Below are the code and all the weights of a small trained network. Each question names an input and a class and asks about switching units off, where a switched-off unit gives its printed mean instead of its output.

import numpy as np


def w(rows, s, z=0):
    codes = np.array(rows[::2]) - 128.0
    scale = np.full(codes.shape[1], s)
    scale[-1] = z or s
    return codes * scale


def f(y):
    return y / 2 * (1 + np.tanh(0.7978845608 * (y + 0.044715 * y**3)))


def log_softmax(a):
    a = a - a.max(-1, keepdims=True)
    return a - np.log(np.exp(a).sum(-1, keepdims=True))


def net(x, mask):
    res = np.array(x, float).reshape(1, 3) / 4 @ E
    y = f(res @ A[0][:, :-1].T + A[0][:, -1])
    res = res + np.where(mask, y, B[0][:, -1]) @ B[0][:, :-1]
    return log_softmax(res[-1] @ U[:, :-1].T + U[:, -1])


A, B = {}, {}
E = w([
[95,5,114,58],'x0',
[159,83,211,191],'x1',
[174,170,143,60],'x2',
],0.012)
A[0] = w([
[68,113,51,61,200],'N0',
[27,62,244,145,195],'N1',
[59,65,95,129,191],'N2',
[97,176,165,195,173],'N3',
[231,175,128,137,205],'N4',
[50,132,55,16,236],'N5',
[131,161,195,164,126],'N6',
[249,115,238,236,204],'N7',
[176,195,219,227,226],'N8',
[121,95,123,240,232],'N9',
[80,109,180,134,163],'N10',
[97,131,134,39,255],'N11',
[144,158,103,171,244],'N12',
[88,141,36,35,222],'N13',
[131,136,183,60,182],'N14',
[105,48,18,139,202],'N15',
[58,111,115,175,128],'N16',
],0.012,0.0045)
B[0] = w([
[110,184,58,135,210],'N0',
[131,121,177,78,219],'N1',
[147,181,146,147,201],'N2',
[70,73,131,111,191],'N3',
[151,113,142,92,186],'N4',
[86,222,87,94,235],'N5',
[110,90,106,129,168],'N6',
[151,45,98,81,253],'N7',
[96,52,66,60,246],'N8',
[92,137,181,107,216],'N9',
[156,145,135,105,156],'N10',
[132,247,171,135,189],'N11',
[134,97,149,49,182],'N12',
[120,190,92,102,224],'N13',
[204,142,143,94,158],'N14',
[87,242,153,145,214],'N15',
[179,153,194,138,170],'N16',
],0.011,0.014)
U = w([
[108,127,93,78,81],'0',
[107,29,118,101,165],'1',
[33,136,189,187,91],'2',
[115,98,110,200,2],'3',
[196,126,81,229,17],'4',
[130,201,105,118,127],'5',
[246,129,184,62,183],'6',
],0.012,0.0029)

Each question gives the input, the list of numbers given to net, and the class t.
The units are the neurons (one row each of A and B). Each row of codes is followed by its name. A weight is (code - 128) times the scale printed after its matrix; where a second scale follows, it is the last column's (A, B and U).
mask holds one flag per neuron, in row order. A switched-off neuron (its flag False) gives its mean, the last column of its row in B, instead of its output. The means were averaged over made-up inputs and are rounded, as every weight is.
A unit's drop is (log p(t) with every unit on - log p(t) with that unit switched off) / (log p(t) with every unit on - log p(t) with every unit switched off).
The circuit of an input: a set's keep is (log p(t) with only the set's units on - log p(t) with every unit switched off) / (log p(t) with every unit on - log p(t) with every unit switched off). Starting from the 12 units with the biggest drops (on a tie, the unit counted first), units are removed one at a time, each time the one whose removal leaves the highest keep (on an exact tie, the one counted first), for as long as the keep stays at least 0.8.
units of the circuit, in order: the units of the circuit, biggest drop first
k most important neurons: the k neurons with the biggest drops, biggest first
drop of u: that unit's drop, to one decimal
input [3,7,-6], class 6: units of the circuit, in order : (N1)
input [2,3,-2], class 6: units of the circuit, in order : (N8, N5)
input [3,3,-7], class 2: units of the circuit, in order : (N9, N8)
input [-5,-5,-1], class 0: units of the circuit, in order : (N15, N11)
input [7,4,-4], class 2: 2 most important neurons : (N15, N7)
input [-2,0,3], class 6: 3 most important neurons : (N0, N5, N3)
input [-1,1,-7], class 2: 2 most important neurons : (N9, N4)
input [-5,-4,-7], class 2: 2 most important neurons : (N7, N9)
input [5,5,-5], class 6: drop of N1 : 0.3
input [8,3,-7], class 2: drop of N15 : 0.2
input [4,2,-7], class 2: drop of N15 : 0.1
input [5,-4,8], class 5: drop of N6 : 0.0
